Below is a small trained network, with its code and all its weights. Each question gives an input and a target symbol and asks what happens when units are switched off, that is, made to give their printed mean instead of their output.

import numpy as np


def w(rows, s, z=0):
    codes = np.array(rows[::2]) - 128.0
    scale = np.full(codes.shape[1], s)
    scale[-1] = z or s
    return codes * scale


def softmax(a):
    e = np.exp(a - a.max(-1, keepdims=True))
    return e / e.sum(-1, keepdims=True)


def log_softmax(a):
    a = a - a.max(-1, keepdims=True)
    return a - np.log(np.exp(a).sum(-1, keepdims=True))


def net(x, mask):
    ids = ['ΔΘΦβεηλμπστψω'.index(c) for c in x.split()]
    T = len(ids)
    res = E[ids] + P[:T]
    u = 0
    for l in range(2):
        r = res
        for j in range(3):
            rows = slice(2 * j, 2 * j + 2)
            q, k, v = (r @ M[l][rows].T for M in (Q, K, V))
            z = softmax(np.where(np.tri(T) > 0, q @ k.T / 2**0.5, -1e9)) @ v
            o = O[l][rows]
            res = res + np.where(mask[u + j], z, o[:, -1]) @ o[:, :-1]
        u += 3
    return log_softmax(res[-1] @ U[:, :-1].T + U[:, -1])


Q, K, V, O = {}, {}, {}, {}
E = w([
[102,63,92,146,194,135,104,76,120],'Δ',
[139,36,97,156,136,122,147,147,135],'Θ',
[133,201,157,101,147,10,91,197,118],'Φ',
[117,74,75,157,141,164,60,160,164],'β',
[174,82,86,107,132,121,82,113,90],'ε',
[45,116,7,136,128,192,121,154,163],'η',
[146,80,122,179,93,143,150,102,113],'λ',
[144,102,95,129,24,193,143,172,159],'μ',
[144,80,133,185,77,211,241,119,144],'π',
[109,133,136,162,95,151,32,38,169],'σ',
[214,95,157,165,148,175,80,26,181],'τ',
[108,142,105,69,114,174,172,65,190],'ψ',
[175,135,70,133,110,102,181,109,224],'ω',
],0.015)
P = w([
[141,1,143,62,107,136,136,105,84],'0',
[149,64,117,119,137,181,98,89,76],'1',
[149,100,110,148,153,197,87,77,71],'2',
[147,124,110,165,155,190,85,76,91],'3',
[147,138,116,169,148,180,93,81,112],'4',
[147,156,122,164,152,162,91,84,135],'5',
[137,166,125,161,147,147,91,89,156],'6',
[136,180,135,156,151,119,88,89,177],'7',
],0.0098)
Q[0] = w([
[162,191,125,37,180,74,128,64,53],'L0H1',
[36,159,245,66,100,64,129,191,18],'L0H1',
[78,120,87,140,164,239,180,70,192],'L0H2',
[212,88,76,161,58,134,64,121,156],'L0H2',
[81,59,168,159,166,125,152,143,146],'L0H3',
[140,99,117,128,114,172,102,135,137],'L0H3',
],0.011)
K[0] = w([
[127,25,8,130,91,196,123,64,204],'L0H1',
[101,2,120,132,178,153,110,170,24],'L0H1',
[154,237,181,133,132,57,149,139,128],'L0H2',
[112,181,112,182,106,187,199,33,204],'L0H2',
[139,70,75,122,96,157,120,88,141],'L0H3',
[138,154,161,104,122,117,149,118,124],'L0H3',
],0.0098)
V[0] = w([
[254,122,71,130,134,126,187,141,167],'L0H1',
[186,194,205,162,23,85,54,221,112],'L0H1',
[188,130,215,153,106,228,162,58,150],'L0H2',
[126,107,80,35,123,138,87,140,56],'L0H2',
[150,123,171,70,157,53,166,105,35],'L0H3',
[80,244,191,205,164,120,93,216,63],'L0H3',
],0.0075)
O[0] = w([
[136,190,145,191,199,139,178,125,151,156],'L0H1',
[131,95,190,26,124,184,161,205,76,30],'L0H1',
[95,140,223,129,126,95,148,115,2,214],'L0H2',
[200,194,98,122,55,91,11,134,148,127],'L0H2',
[134,110,149,159,69,16,159,100,144,98],'L0H3',
[59,125,125,23,99,18,138,191,248,9],'L0H3',
],0.0073,0.014)
Q[1] = w([
[93,185,159,102,121,109,200,98,67],'L1H1',
[100,216,111,200,190,164,151,60,81],'L1H1',
[110,100,40,182,234,127,53,165,108],'L1H2',
[194,254,132,172,110,190,144,75,140],'L1H2',
[135,131,112,181,209,231,142,135,71],'L1H3',
[27,30,146,75,70,77,218,248,188],'L1H3',
],0.0094)
K[1] = w([
[128,126,205,91,175,90,85,121,162],'L1H1',
[141,189,186,141,144,122,150,142,204],'L1H1',
[94,244,144,115,75,90,116,177,127],'L1H2',
[158,163,125,124,159,158,193,124,156],'L1H2',
[101,174,207,119,151,77,109,149,117],'L1H3',
[146,38,104,158,105,190,93,106,59],'L1H3',
],0.011)
V[1] = w([
[94,92,82,146,164,76,100,190,85],'L1H1',
[187,97,206,60,253,112,27,85,152],'L1H1',
[131,29,122,153,245,5,134,155,177],'L1H2',
[254,168,227,134,152,102,97,187,129],'L1H2',
[72,104,189,103,82,145,58,32,147],'L1H3',
[126,247,108,45,94,137,235,38,192],'L1H3',
],0.0071)
O[1] = w([
[209,84,69,137,108,84,134,62,165,55],'L1H1',
[154,74,157,254,147,164,29,174,113,125],'L1H1',
[90,76,162,213,195,121,127,77,95,2],'L1H2',
[161,99,56,132,208,129,109,221,81,93],'L1H2',
[48,76,141,119,35,96,93,165,81,177],'L1H3',
[175,140,83,177,52,189,43,49,16,104],'L1H3',
],0.009,0.015)
U = w([
[202,138,59,154,196,195,156,80,118,6],'Δ',
[157,61,117,125,119,148,149,120,94,87],'Θ',
[208,171,94,174,96,45,133,199,115,231],'Φ',
[96,143,192,189,147,175,123,225,117,2],'β',
[112,42,130,191,88,87,164,74,120,103],'ε',
[109,78,66,157,111,176,132,179,178,149],'η',
[151,116,86,170,19,132,123,115,45,136],'λ',
[72,71,161,92,62,116,127,170,117,142],'μ',
[211,158,116,95,107,180,138,201,154,77],'π',
[160,111,176,120,101,101,146,123,143,180],'σ',
[238,94,196,141,117,108,158,77,166,139],'τ',
[153,155,139,153,91,142,138,99,254,83],'ψ',
[106,202,174,107,152,88,221,125,106,145],'ω',
],0.0059,0.0054)

Each question gives the input, a string of symbols that net reads in full, and the target symbol t.
The units are the heads (2 rows each of Q, K, V and O). Each row of codes is followed by its name. A weight is (code - 128) times the scale printed after its matrix; where a second scale follows, it is the last column's (O and U).
mask holds one flag per head, layer by layer. A switched-off head (its flag False) gives its mean, the last column of its rows in O, instead of its output. The means were averaged over made-up inputs and are rounded, as every weight is.
A unit's drop is (log p(t) with every unit on - log p(t) with that unit switched off) / (log p(t) with every unit on - log p(t) with every unit switched off).
The circuit of an input: a set's keep is (log p(t) with only the set's units on - log p(t) with every unit switched off) / (log p(t) with every unit on - log p(t) with every unit switched off). Starting from all 6 units, units are removed one at a time, each time the one whose removal leaves the highest keep (on an exact tie, the one counted first), for as long as the keep stays at least 0.8.
units of the circuit, in order: the units of the circuit, biggest drop first
most important unit: the unit with the biggest drop
heads that matter: for each layer, one digit per head in row order, 1 if its drop is at least 0.15 and else 0, layers parted by /
input Φ ψ Φ, target λ: units of the circuit, in order -> (L0H3; L1H3; L0H2)
input π ε ε, target ω: units of the circuit, in order -> (L1H3; L1H1)
input ψ Δ Δ ψ Θ π Δ π, target ω: units of the circuit, in order -> (L1H1; L0H2)
input σ η Φ ψ Δ, target Δ: most important unit -> L1H2
input π Φ τ, target τ: units of the circuit, in order -> (L1H1; L1H3)
input η β Δ, target ψ: units of the circuit, in order -> (L0H2; L1H2; L1H3)
input ψ ψ Φ π, target π: heads that matter -> 110 / 010
input Φ η Θ τ Δ β, target β: heads that matter -> 100 / 010
input π Δ λ η Δ π Δ, target ω: units of the circuit, in order -> (L1H1; L1H3)
input ψ ψ π Φ ψ μ, target μ: units of the circuit, in order -> (L0H1; L0H3)
input Δ ψ Θ π β Δ, target ω: units of the circuit, in order -> (L0H3; L1H3; L1H1)
input π ψ ψ π β π, target ω: units of the circuit, in order -> (L0H3; L1H1; L0H2)
input ε Θ π Δ ψ ψ ψ Δ, target λ: heads that matter -> 000 / 001
input π Φ π σ η, target η: units of the circuit, in order -> (L0H2)
input τ π Δ τ λ π, target β: units of the circuit, in order -> (L0H2; L1H1)
input Δ π Δ η π σ, target μ: heads that matter -> 100 / 001
input μ ψ τ π σ β, target μ: heads that matter -> 101 / 001
input Δ ω ω π η β, target ω: units of the circuit, in order -> (L0H3; L1H3; L0H2; L1H1)
input ω Φ σ π π π, target π: heads that matter -> 110 / 000
input ε ψ τ β μ π ψ σ, target λ: heads that matter -> 000 / 001
input β Δ β π ψ τ π Θ, target β: heads that matter -> 010 / 100
input ψ μ ψ Θ π ω β, target Δ: heads that matter -> 100 / 001
input ψ μ τ β ψ π Δ ε, target ω: most important unit -> L0H3
